Each row is followed by its group and then its class within the group.
.05	-.01	-.14	.18	.69	-.07	-.72	.03	.11	.13	-.03	-.20	-.11	-.17	-.03	-.01	-.29	-.26	-.53	-.26	.16	-.04	.00	-.10	.05	.11	-.14	-.15	.06	.09	.08	-.09	.11	.85	.14	-.23	-.47	.01	.14	-.12	-.27	-.04	.08	-.03	-.04	.00	.18	-.14	-.28	.04	-.08 => <69>.W
-.01	.06	.75	.17	-.65	.16	-.26	.12	.05	.16	.17	.02	-.01	.00	-.10	.08	-.35	-.17	.05	-.04	.04	.12	-.05	.22	-.06	-.06	.05	-.10	.10	.04	-.02	-.31	.03	.01	.10	.09	-.26	.09	.10	-.08	.18	.00	-.18	-.08	.13	.07	.03	.10	-.01	-.09	.05 => <61>.C
.13	-.12	.08	.10	.06	.13	-.43	.05	-.03	.05	.09	.11	.11	.04	-.25	.05	-.13	.04	.46	-.13	-.24	.19	-.21	-.19	-.05	-.07	-.26	-.13	-.06	.04	-.15	.03	.06	.22	.04	-.28	-.21	.18	-.11	-.13	-.16	.01	-.07	.40	.00	.05	.23	.00	-.24	-.11	-.31 => <62>.Q
.22	-.02	-.11	-.12	-.35	.00	-.27	-.07	-.03	.03	.04	-.03	.05	-.07	-.06	-.07	.14	-.50	-.36	.30	.02	.01	.12	.19	-.10	-.06	.28	-.04	.00	.05	.14	-.24	-.06	-.32	.04	.09	.37	.07	-.03	.20	.25	-.04	-.17	.16	.00	-.14	.04	.03	.25	-.14	.02 => <67>.L
.28	.11	.09	.08	-.23	.09	-.09	.09	.03	.17	.04	.18	.07	-.15	.10	-.01	.05	-.36	-.07	.20	-.07	-.11	-.02	.34	.04	-.06	.11	-.13	-.21	-.10	.14	-.26	.06	-.63	.07	.08	.13	.09	.01	.25	.33	-.17	-.25	-.03	-.01	.00	-.10	-.05	.17	-.02	.16 => <67>.G
-.21	-.09	-.03	.15	-.56	.06	-.27	-.01	.03	.07	-.03	-.01	.06	.02	.00	-.03	-.28	.04	-.28	-.04	-.13	.06	-.07	.05	.04	.08	-.05	-.06	.04	.08	-.16	-.21	.07	.25	.04	.22	-.11	-.04	.17	-.22	-.07	-.12	-.02	-.11	.03	-.07	.08	.02	-.02	.12	.01 => <61>.C
.25	.12	.28	.00	-.37	.09	.15	-.03	-.13	.03	.01	.16	.10	.22	.04	.00	.25	-.23	.39	.19	-.19	-.28	-.04	.17	.05	-.10	.17	-.15	-.24	.07	-.18	-.17	-.04	-.40	-.11	.16	.46	.05	-.20	.20	.34	-.03	-.20	-.01	-.14	-.05	-.06	-.23	.15	-.05	.14 => <67>.G
-.08	-.06	-.20	.42	-.80	.32	-.74	.02	.14	-.06	.02	.19	.26	-.19	-.09	-.02	-.21	-.28	-.28	-.01	.13	.01	.16	.12	.12	-.07	-.12	.17	.10	-.06	-.06	-.19	.01	.13	.10	.14	-.19	-.01	.23	-.31	-.24	-.06	.03	.06	.41	-.14	.02	.17	.03	.00	.02 => <61>.Z
-.02	-.08	.19	-.08	.48	.00	-.12	.15	-.01	-.19	.02	-.13	.07	.12	-.08	.13	.04	-.17	.10	-.13	-.25	.02	.07	-.14	-.03	.01	.06	.21	.11	.02	-.03	.08	.02	.48	-.18	-.03	-.11	.13	-.20	-.12	-.29	.07	.09	.06	.08	.07	.13	-.03	-.20	.22	-.02 => <62>.T
.13	-.20	.12	-.11	.29	.08	.27	.07	-.06	-.02	.10	.03	.17	.02	-.03	.04	-.16	.08	-.07	-.07	-.13	.20	-.15	.22	-.09	-.09	-.15	-.17	.04	.02	-.13	-.07	.11	-.12	-.11	.03	-.11	.14	-.33	.08	-.11	-.04	.07	.10	.06	-.05	.07	-.09	-.25	.00	.05 => <62>.T
.03	.07	.09	.09	.13	-.13	-.54	.01	.05	-.06	.04	-.01	-.04	.02	-.08	.05	-.13	-.07	-.35	-.05	.11	-.08	-.02	.07	-.04	.16	-.07	-.43	.09	.14	.00	-.30	.14	.52	-.07	.05	-.52	-.02	.28	.02	-.16	-.02	-.08	-.02	.02	-.03	.09	-.04	.28	-.09	-.04 => <69>.W
.14	-.12	.12	-.08	.04	.14	.00	.08	.12	.04	-.01	.00	.23	.08	-.02	.08	.08	-.25	.14	-.04	-.27	.12	-.12	.09	.01	-.06	-.25	.00	-.27	-.10	-.02	.04	.04	-.40	-.31	-.02	.22	.10	-.43	.04	-.33	.04	-.15	.17	.02	-.06	.05	-.03	-.25	.12	-.19 => <62>.T
-.02	-.06	.04	-.22	.04	-.06	.10	.07	.01	-.05	.02	.01	.04	.05	-.02	.06	-.01	.02	.11	-.13	-.14	.00	.10	.04	-.02	.07	-.28	.08	-.02	-.16	-.20	-.03	-.05	-.06	-.12	-.01	.29	.03	-.17	-.06	-.04	.01	.01	.08	.02	.12	.10	-.01	-.11	.11	-.25 => <62>.T
.01	.09	.14	.36	-.45	-.18	-.68	-.07	.00	.46	.12	-.23	-.07	.08	-.09	-.07	-.25	-.24	-.09	-.13	.04	-.34	-.09	.12	.10	.05	-.10	-.24	-.02	.06	-.06	-.34	-.01	.35	.08	.05	-.49	.12	.17	-.08	.05	-.12	-.13	-.07	-.08	-.01	.09	-.12	-.07	-.03	-.13 => <69>.W
.08	-.06	.01	.11	.06	.14	-.53	-.02	.07	.14	-.05	.05	-.06	-.05	-.14	-.13	-.44	-.08	-.54	-.16	.09	-.02	-.12	.07	.05	.02	-.36	-.11	.01	-.05	.16	-.26	.04	.01	.08	-.04	-.43	-.06	.23	-.22	-.20	-.16	-.04	-.06	-.06	.02	.04	.00	-.07	-.05	-.15 => <69>.M
.05	.02	-.11	.27	-.14	.12	-.22	.08	.06	-.15	.12	.03	.12	.11	-.20	-.05	.27	-.37	.07	.05	-.14	-.02	.17	.28	-.04	-.01	.32	-.01	-.11	.01	-.04	-.10	-.01	.29	.08	.13	.03	-.04	-.02	.03	.29	-.08	-.02	.05	.11	-.06	-.01	-.16	.05	.07	.02 => <67>.G
.07	.25	.21	-.12	-.27	.11	-.67	.09	-.01	.03	.01	.07	.06	.09	.06	.06	.20	.03	.44	.08	-.33	-.01	.01	.27	.01	-.02	.19	-.24	-.33	.03	.01	.00	-.02	-.26	.06	.11	.39	.05	-.26	.19	.36	-.07	-.27	.03	-.12	-.04	-.08	-.06	.19	.08	.39 => <67>.G
.16	-.01	.01	-.03	-.43	.02	-.24	-.17	-.04	-.04	.09	-.03	.13	.01	-.28	-.08	.22	-.21	-.14	.23	.00	-.13	.12	.24	-.03	-.19	.30	.06	.10	.02	.06	-.10	-.03	-.06	.16	.26	.14	.00	.17	-.08	.33	-.03	-.09	-.09	-.01	-.18	-.05	.05	.22	-.35	.15 => <67>.L
.12	-.15	.08	.01	-.59	.09	.09	-.11	-.13	.05	.08	.12	.18	-.19	.04	-.02	.16	-.03	.14	.18	-.06	.08	-.01	.18	.08	-.19	.18	-.25	-.01	-.16	.05	-.08	-.04	-.30	.08	.08	.42	.02	-.07	.15	.44	-.04	-.27	.16	-.06	-.01	-.05	-.16	.12	-.26	.08 => <67>.L
.34	.13	.37	.03	-.43	.11	-.61	.11	.04	.14	.05	.32	.17	-.13	.02	.01	.14	-.01	.17	.19	-.23	-.15	-.33	.03	-.01	.02	.21	-.28	-.27	.08	.01	-.23	.06	-.23	-.14	.08	.17	.06	-.18	.17	.33	-.21	-.28	.13	-.19	-.04	-.02	-.18	.06	-.10	.16 => <67>.G
.39	.03	.11	-.02	-.10	.04	-.07	.13	-.07	-.05	.10	.16	.08	-.07	.02	.02	.24	-.01	.20	.00	.00	-.11	-.07	.31	-.14	-.07	.09	-.16	-.10	-.05	-.06	-.03	.02	.00	-.13	.12	-.15	-.08	-.18	.17	.33	.05	-.13	.01	-.13	.01	-.02	-.27	-.04	-.20	.03 => <67>.L
